Below are the code and all the weights of a small trained network. Each question names an input and a class and asks about switching units off, where a switched-off unit gives its printed mean instead of its output.

import numpy as np


def w(rows, s, z=0):
    codes = np.array(rows[::2]) - 128.0
    scale = np.full(codes.shape[1], s)
    scale[-1] = z or s
    return codes * scale


def norm(h):
    return h / np.sqrt((h * h).mean(-1, keepdims=True) + 1e-5)


def f(y):
    return np.maximum(y, 0)


def log_softmax(a):
    a = a - a.max(-1, keepdims=True)
    return a - np.log(np.exp(a).sum(-1, keepdims=True))


def net(x, mask):
    res = np.array(x, float).reshape(1, 4) / 4 @ E
    u = 0
    for l in range(3):
        y = f(norm(res) @ A[l][:, :-1].T + A[l][:, -1])
        res = res + np.where(mask[u : u + 7], y, B[l][:, -1]) @ B[l][:, :-1]
        u += 7
    return log_softmax(norm(res)[-1] @ U[:, :-1].T + U[:, -1])


A, B = {}, {}
E = w([
[201,169,12,86,86,155,109],'x0',
[115,80,124,130,150,135,237],'x1',
[65,102,104,2,146,141,152],'x2',
[104,99,112,130,94,72,105],'x3',
],0.0094)
A[0] = w([
[133,138,162,137,173,110,59,172],'0.n1',
[113,99,127,99,160,153,155,173],'0.n2',
[89,105,141,241,126,105,50,113],'0.n3',
[151,69,82,131,129,77,174,191],'0.n4',
[140,104,74,112,93,2,148,247],'0.n5',
[190,139,67,154,156,51,119,146],'0.n6',
[127,118,182,145,153,139,163,252],'0.n7',
],0.01,0.0011)
B[0] = w([
[120,250,189,149,1,80,182,202],'0.n1',
[135,156,123,101,158,115,152,200],'0.n2',
[134,169,122,102,109,60,183,253],'0.n3',
[156,136,142,193,12,105,145,204],'0.n4',
[184,109,143,197,103,120,211,210],'0.n5',
[77,87,181,163,213,59,149,224],'0.n6',
[111,90,88,141,64,50,115,210],'0.n7',
],0.0085,0.0057)
A[1] = w([
[60,10,102,106,28,139,116,251],'1.n1',
[129,208,168,161,106,92,125,106],'1.n2',
[182,212,139,198,1,101,118,152],'1.n3',
[164,144,131,59,3,204,138,248],'1.n4',
[168,93,103,254,159,118,85,189],'1.n5',
[185,135,82,112,190,137,222,246],'1.n6',
[193,106,166,169,106,109,110,145],'1.n7',
],0.0085,0.0021)
B[1] = w([
[155,122,219,220,118,169,142,165],'1.n1',
[2,147,84,70,48,204,90,188],'1.n2',
[157,89,216,106,145,101,90,247],'1.n3',
[164,238,105,244,141,24,166,176],'1.n4',
[158,93,86,38,106,168,91,172],'1.n5',
[167,229,61,80,149,160,114,187],'1.n6',
[142,130,124,11,140,177,150,169],'1.n7',
],0.0081,0.013)
A[2] = w([
[120,88,148,179,139,134,116,149],'2.n1',
[93,133,124,138,122,98,70,119],'2.n2',
[184,123,118,136,130,118,211,123],'2.n3',
[179,68,79,104,142,182,56,99],'2.n4',
[249,112,167,150,110,143,136,146],'2.n5',
[63,147,163,65,171,159,153,250],'2.n6',
[101,151,167,149,111,144,56,174],'2.n7',
],0.012,0.0025)
B[2] = w([
[146,97,60,123,163,175,115,147],'2.n1',
[115,144,142,66,87,144,176,179],'2.n2',
[63,132,151,120,117,108,87,249],'2.n3',
[186,99,126,166,131,145,45,170],'2.n4',
[102,140,216,77,94,156,137,255],'2.n5',
[179,150,127,142,109,101,104,197],'2.n6',
[109,188,170,151,4,103,196,217],'2.n7',
],0.011,0.0068)
U = w([
[130,174,229,108,22,61,167,240],'0',
[160,215,40,132,206,106,142,116],'1',
[208,84,142,97,143,213,47,31],'2',
[100,2,140,223,144,116,176,66],'3',
[99,80,56,126,166,188,55,7],'4',
],0.011,0.0021)

Each question gives the input, the list of numbers given to net, and the class t.
The units are the neurons (one row each of A and B). Each row of codes is followed by its name. A weight is (code - 128) times the scale printed after its matrix; where a second scale follows, it is the last column's (A, B and U).
mask holds one flag per neuron, layer by layer. A switched-off neuron (its flag False) gives its mean, the last column of its row in B, instead of its output. The means were averaged over made-up inputs and are rounded, as every weight is.
A unit's drop is (log p(t) with every unit on - log p(t) with that unit switched off) / (log p(t) with every unit on - log p(t) with every unit switched off).
most important unit: the unit with the biggest drop
k most important neurons: the k neurons with the biggest drops, biggest first
k most important neurons of layer l: the k neurons of layer l with the biggest drops, biggest first
drop of u: that unit's drop, to one decimal
input [8,2,0,-3], class 1: most important unit => 1.n6
input [-2,2,7,-5], class 1: 2 most important neurons of layer 1 => (1.n3; 1.n6)
input [5,-1,-2,5], class 2: 2 most important neurons of layer 2 => (2.n4; 2.n7)
input [-4,3,3,-1], class 3: 4 most important neurons of layer 0 => (0.n7; 0.n3; 0.n1; 0.n5)
input [-8,7,8,2], class 3: 2 most important neurons of layer 0 => (0.n3; 0.n1)
input [8,-4,0,7], class 2: 2 most important neurons => (0.n1; 0.n6)
input [5,-2,-3,4], class 2: 2 most important neurons of layer 0 => (0.n1; 0.n6)
input [4,8,4,-6], class 1: 2 most important neurons => (1.n6; 1.n3)
input [8,-4,-4,-2], class 2: 2 most important neurons of layer 0 => (0.n6; 0.n1)
input [5,-7,5,-8], class 1: 2 most important neurons of layer 1 => (1.n3; 1.n4)
input [-1,4,7,-6], class 1: 2 most important neurons of layer 0 => (0.n2; 0.n1)
input [5,5,0,-4], class 1: 2 most important neurons => (1.n6; 0.n1)
input [-8,3,6,6], class 3: 2 most important neurons of layer 0 => (0.n1; 0.n3)
input [3,1,-1,-8], class 1: most important unit => 1.n6
input [-7,3,1,-4], class 3: drop of 0.n7 => 0.8
input [5,1,-8,-6], class 2: drop of 1.n3 => 0.0
input [6,3,6,-2], class 1: drop of 0.n1 => 0.1
input [8,0,-6,1], class 2: drop of 0.n6 => 0.1
